Below is a small trained network, with its code and all its weights. Each question gives an input and a target symbol and asks what happens when units are switched off, that is, made to give their printed mean instead of their output.

import numpy as np


def w(rows, s, z=0):
    codes = np.array(rows[::2]) - 128.0
    scale = np.full(codes.shape[1], s)
    scale[-1] = z or s
    return codes * scale


def f(y):
    return y / 2 * (1 + np.tanh(0.7978845608 * (y + 0.044715 * y**3)))


def softmax(a):
    e = np.exp(a - a.max(-1, keepdims=True))
    return e / e.sum(-1, keepdims=True)


def log_softmax(a):
    a = a - a.max(-1, keepdims=True)
    return a - np.log(np.exp(a).sum(-1, keepdims=True))


def net(x, mask):
    ids = ['βγξπστφψω'.index(c) for c in x.split()]
    T = len(ids)
    res = E[ids] + P[:T]
    r = res
    for j in range(3):
        rows = slice(3 * j, 3 * j + 3)
        q, k, v = (r @ M[0][rows].T for M in (Q, K, V))
        z = softmax(np.where(np.tri(T) > 0, q @ k.T / 3**0.5, -1e9)) @ v
        o = O[0][rows]
        res = res + np.where(mask[j], z, o[:, -1]) @ o[:, :-1]
    y = f(res @ A[0][:, :-1].T + A[0][:, -1])
    res = res + np.where(mask[3:15], y, B[0][:, -1]) @ B[0][:, :-1]
    return log_softmax(res[-1] @ U[:, :-1].T + U[:, -1])


Q, K, V, O, A, B = {}, {}, {}, {}, {}, {}
E = w([
[66,184,85,203],'β',
[58,124,48,246],'γ',
[146,109,136,177],'ξ',
[151,175,129,129],'π',
[126,143,112,105],'σ',
[89,59,147,121],'τ',
[68,115,171,113],'φ',
[71,136,165,159],'ψ',
[95,125,133,144],'ω',
],0.011)
P = w([
[80,203,212,184],'0',
[131,41,110,210],'1',
[105,111,159,9],'2',
[250,169,93,154],'3',
[117,28,122,233],'4',
[84,118,59,61],'5',
],0.012)
Q[0] = w([
[177,165,25,63],'H1',
[175,153,67,94],'H1',
[145,172,163,111],'H1',
[150,178,31,172],'H2',
[13,101,115,90],'H2',
[158,120,141,109],'H2',
[192,110,79,5],'H3',
[156,122,92,186],'H3',
[41,104,201,121],'H3',
],0.015)
K[0] = w([
[70,65,82,61],'H1',
[220,87,59,87],'H1',
[214,84,171,52],'H1',
[143,80,129,102],'H2',
[89,201,92,106],'H2',
[177,125,77,188],'H2',
[241,62,38,87],'H3',
[174,111,142,167],'H3',
[8,150,106,109],'H3',
],0.011)
V[0] = w([
[62,155,106,136],'H1',
[71,105,105,104],'H1',
[107,192,138,102],'H1',
[98,68,137,184],'H2',
[97,132,141,98],'H2',
[130,142,138,151],'H2',
[136,131,63,125],'H3',
[157,95,96,254],'H3',
[122,219,62,121],'H3',
],0.014)
O[0] = w([
[148,187,109,45,212],'H1',
[186,158,156,83,121],'H1',
[146,133,12,110,158],'H1',
[104,128,123,126,250],'H2',
[157,127,141,116,116],'H2',
[131,140,152,195,173],'H2',
[114,171,103,148,54],'H3',
[79,100,177,129,253],'H3',
[71,145,54,123,123],'H3',
],0.011,0.0062)
A[0] = w([
[72,122,102,101,147],'N1',
[111,199,144,120,31],'N2',
[126,188,131,194,129],'N3',
[172,138,157,71,176],'N4',
[134,86,117,162,107],'N5',
[150,157,78,71,208],'N6',
[150,150,168,131,196],'N7',
[95,115,194,223,243],'N8',
[119,85,107,100,194],'N9',
[104,120,83,214,57],'N10',
[109,151,247,87,238],'N11',
[164,145,157,254,2],'N12',
],0.014,0.0031)
B[0] = w([
[171,156,163,50,167],'N1',
[116,31,84,134,139],'N2',
[175,40,100,194,152],'N3',
[42,158,148,173,150],'N4',
[103,61,82,96,158],'N5',
[82,121,167,195,162],'N6',
[64,169,104,92,142],'N7',
[185,93,200,123,253],'N8',
[179,254,112,184,155],'N9',
[53,141,148,116,189],'N10',
[144,140,53,94,208],'N11',
[137,251,70,153,177],'N12',
],0.0099,0.012)
U = w([
[88,255,118,118,137],'β',
[107,161,193,36,230],'γ',
[57,73,212,139,51],'ξ',
[60,81,65,143,5],'π',
[117,127,75,181,100],'σ',
[234,172,130,183,240],'τ',
[127,133,80,164,100],'φ',
[155,113,54,127,164],'ψ',
[122,121,99,136,84],'ω',
],0.0096,0.0033)

Each question gives the input, a string of symbols that net reads in full, and the target symbol t.
The units are the heads (3 rows each of Q, K, V and O) and the neurons (one row each of A and B). Each row of codes is followed by its name. A weight is (code - 128) times the scale printed after its matrix; where a second scale follows, it is the last column's (O, A, B and U).
mask holds one flag per unit, heads first, then neurons. A switched-off unit (its flag False) gives its mean, the last column of its rows in O or B, instead of its output. The means were averaged over made-up inputs and are rounded, as every weight is.
A unit's drop is (log p(t) with every unit on - log p(t) with that unit switched off) / (log p(t) with every unit on - log p(t) with every unit switched off).
The circuit of an input: a set's keep is (log p(t) with only the set's units on - log p(t) with every unit switched off) / (log p(t) with every unit on - log p(t) with every unit switched off). Starting from the 12 units with the biggest drops (on a tie, the unit counted first), units are removed one at a time, each time the one whose removal leaves the highest keep (on an exact tie, the one counted first), for as long as the keep stays at least 0.8.
units of the circuit, in order: the units of the circuit, biggest drop first
k most important neurons: the k neurons with the biggest drops, biggest first
which heads matter: for each layer, one digit per head in row order, 1 if its drop is at least 0.15 and else 0, layers parted by /
input γ ξ τ β ω, target γ: units of the circuit, in order	H3; H1; N1
input γ β ψ, target β: 2 most important neurons	N8; N4
input ξ τ ξ π τ σ, target β: units of the circuit, in order	N8; N9
input ξ β σ ξ σ, target ξ: units of the circuit, in order	H1; H3
input τ ξ τ ξ β, target τ: units of the circuit, in order	H3; N8
input π τ β ψ ξ, target π: units of the circuit, in order	H1; N5
input ω β β β, target π: which heads matter	001
input τ β γ σ τ, target τ: units of the circuit, in order	H3; N9
input τ τ γ σ τ, target τ: 2 most important neurons	N9; N10
input β τ ξ γ ω, target β: most important neuron	N9
input ξ γ ω π τ ω, target β: units of the circuit, in order	N8; N3
input τ β ξ β σ, target τ: 3 most important neurons	N10; N8; N4
input τ ω τ ξ ξ, target τ: 2 most important neurons	N12; N8
input ξ τ π, target β: units of the circuit, in order	N8; N4
input ξ τ ψ σ ξ γ, target β: 2 most important neurons	N8; N4
input τ β ξ ξ γ, target τ: 2 most important neurons	N12; N8
input ξ τ β ξ β, target ξ: 2 most important neurons	N8; N10
input π ξ ξ γ ξ ξ, target γ: most important neuron	N3
input γ γ π, target β: 4 most important neurons	N8; N3; N4; N5
input ξ ω τ ξ π, target ξ: which heads matter	100
input φ ξ ψ, target β: which heads matter	000
input β ω β φ ξ, target β: which heads matter	101
input ξ β ξ γ ω β, target γ: which heads matter	001
